Below are the code and all the weights of a small trained network. Each question names an input and a target symbol and asks about switching units off, where a switched-off unit gives its printed mean instead of its output.

import numpy as np


def w(rows, s, z=0):
    codes = np.array(rows[::2]) - 128.0
    scale = np.full(codes.shape[1], s)
    scale[-1] = z or s
    return codes * scale


def f(y):
    return y / 2 * (1 + np.tanh(0.7978845608 * (y + 0.044715 * y**3)))


def softmax(a):
    e = np.exp(a - a.max(-1, keepdims=True))
    return e / e.sum(-1, keepdims=True)


def log_softmax(a):
    a = a - a.max(-1, keepdims=True)
    return a - np.log(np.exp(a).sum(-1, keepdims=True))


def net(x, mask):
    ids = ['βγδζθπφω'.index(c) for c in x.split()]
    T = len(ids)
    res = E[ids] + P[:T]
    u = 0
    for l in range(2):
        r = res
        for j in range(3):
            rows = slice(2 * j, 2 * j + 2)
            q, k, v = (r @ M[l][rows].T for M in (Q, K, V))
            z = softmax(np.where(np.tri(T) > 0, q @ k.T / 2**0.5, -1e9)) @ v
            o = O[l][rows]
            res = res + np.where(mask[u + j], z, o[:, -1]) @ o[:, :-1]
        u += 3
        y = f(res @ A[l][:, :-1].T + A[l][:, -1])
        res = res + np.where(mask[u : u + 4], y, B[l][:, -1]) @ B[l][:, :-1]
        u += 4
    return log_softmax(res[-1] @ U[:, :-1].T + U[:, -1])


Q, K, V, O, A, B = {}, {}, {}, {}, {}, {}
E = w([
[61,106,83],'β',
[162,221,237],'γ',
[141,155,141],'δ',
[227,231,129],'ζ',
[206,88,105],'θ',
[215,77,175],'π',
[40,176,94],'φ',
[64,104,252],'ω',
],0.015)
P = w([
[151,118,142],'0',
[132,97,110],'1',
[138,89,90],'2',
[127,88,115],'3',
[139,84,143],'4',
[145,90,166],'5',
[159,86,172],'6',
[170,95,200],'7',
[179,85,223],'8',
[206,78,243],'9',
[193,76,254],'10',
[187,73,248],'11',
],0.0036)
Q[0] = w([
[168,254,112],'0.h1',
[101,216,242],'0.h1',
[254,211,94],'0.h2',
[160,57,154],'0.h2',
[129,162,247],'0.h3',
[144,237,183],'0.h3',
],0.009)
K[0] = w([
[125,181,138],'0.h1',
[129,146,179],'0.h1',
[119,154,160],'0.h2',
[232,128,101],'0.h2',
[118,88,247],'0.h3',
[216,124,149],'0.h3',
],0.014)
V[0] = w([
[83,180,124],'0.h1',
[151,173,133],'0.h1',
[9,254,118],'0.h2',
[113,193,108],'0.h2',
[90,161,184],'0.h3',
[13,118,59],'0.h3',
],0.0089)
O[0] = w([
[254,212,108,137],'0.h1',
[82,107,96,172],'0.h1',
[170,111,123,134],'0.h2',
[101,142,168,137],'0.h2',
[77,88,112,185],'0.h3',
[99,93,181,2],'0.h3',
],0.0069,0.0094)
A[0] = w([
[58,1,71,130],'0.n1',
[164,178,152,2],'0.n2',
[155,191,102,18],'0.n3',
[229,26,166,119],'0.n4',
],0.0073,0.0027)
B[0] = w([
[92,127,251,230],'0.n1',
[146,113,183,236],'0.n2',
[254,197,187,191],'0.n3',
[98,62,76,249],'0.n4',
],0.0095,0.0015)
Q[1] = w([
[82,136,139],'1.h1',
[98,205,137],'1.h1',
[170,41,216],'1.h2',
[109,201,68],'1.h2',
[79,198,120],'1.h3',
[254,150,92],'1.h3',
],0.011)
K[1] = w([
[110,155,47],'1.h1',
[61,156,2],'1.h1',
[96,131,178],'1.h2',
[8,185,198],'1.h2',
[212,113,232],'1.h3',
[234,32,113],'1.h3',
],0.0092)
V[1] = w([
[192,127,71],'1.h1',
[179,59,220],'1.h1',
[223,132,113],'1.h2',
[169,1,76],'1.h2',
[72,112,210],'1.h3',
[145,12,128],'1.h3',
],0.0076)
O[1] = w([
[126,137,94,115],'1.h1',
[8,194,150,180],'1.h1',
[95,161,120,196],'1.h2',
[129,159,79,2],'1.h2',
[157,76,152,146],'1.h3',
[61,153,83,117],'1.h3',
],0.013,0.0043)
A[1] = w([
[96,110,71,4],'1.n1',
[144,185,195,52],'1.n2',
[55,1,82,155],'1.n3',
[118,57,52,59],'1.n4',
],0.0075,0.0046)
B[1] = w([
[57,184,226,117],'1.n1',
[45,155,215,255],'1.n2',
[105,234,74,234],'1.n3',
[2,146,133,139],'1.n4',
],0.0096,0.0052)
U = w([
[171,58,85,254],'β',
[169,158,70,65],'γ',
[119,132,150,86],'δ',
[62,24,187,73],'ζ',
[87,130,59,124],'θ',
[162,29,100,214],'π',
[70,162,79,95],'φ',
[42,3,142,158],'ω',
],0.012,0.011)

Each question gives the input, a string of symbols that net reads in full, and the target symbol t.
The units are the heads (2 rows each of Q, K, V and O) and the neurons (one row each of A and B). Each row of codes is followed by its name. A weight is (code - 128) times the scale printed after its matrix; where a second scale follows, it is the last column's (O, A, B and U).
mask holds one flag per unit, layer by layer, with each layer's heads first. A switched-off unit (its flag False) gives its mean, the last column of its rows in O or B, instead of its output. The means were averaged over made-up inputs and are rounded, as every weight is.
A unit's drop is (log p(t) with every unit on - log p(t) with that unit switched off) / (log p(t) with every unit on - log p(t) with every unit switched off).
top k neurons: the k neurons with the biggest drops, biggest first
k most important neurons of layer l: the k neurons of layer l with the biggest drops, biggest first
which heads matter: for each layer, one digit per head in row order, 1 if its drop is at least 0.15 and else 0, layers parted by /
drop when u is switched off: that unit's drop, to one decimal
input φ ω ω γ γ β γ, target ζ: 2 most important neurons of layer 1 : (1.n3; 1.n2)
input β φ β γ θ, target θ: top 2 neurons : (0.n4; 1.n3)
input γ γ γ β, target ζ: which heads matter : 001 / 011
input φ φ δ, target π: which heads matter : 001 / 000
input ζ δ π θ γ π γ γ θ, target φ: which heads matter : 000 / 001
input ζ φ γ γ γ γ δ, target π: which heads matter : 000 / 000
input φ π γ β γ θ θ, target θ: top 3 neurons : (1.n3; 0.n4; 1.n2)
input γ β β γ π δ β π γ γ π π, target φ: most important neuron of layer 1 : (1.n3)
input ω ζ γ δ, target β: 2 most important neurons of layer 1 : (1.n2; 1.n3)
input φ ω γ π γ θ γ θ, target φ: top 2 neurons : (1.n3; 0.n4)
input φ γ γ γ γ β γ, target ζ: top 4 neurons : (1.n2; 1.n3; 0.n4; 0.n2)
input π ζ γ γ β δ γ π, target θ: 2 most important neurons of layer 0 : (0.n4; 0.n3)
input γ γ ζ, target δ: drop when 1.h3 is switched off : 0.5
input φ ζ β π γ γ γ θ π γ π φ, target β: drop when 0.h1 is switched off : 0.0
input φ γ φ φ, target β: drop when 1.h3 is switched off : 0.0
input γ γ γ ζ γ γ ζ, target δ: drop when 1.h3 is switched off : 0.4
input ζ γ π β γ γ γ γ π, target φ: top neuron : (0.n4)
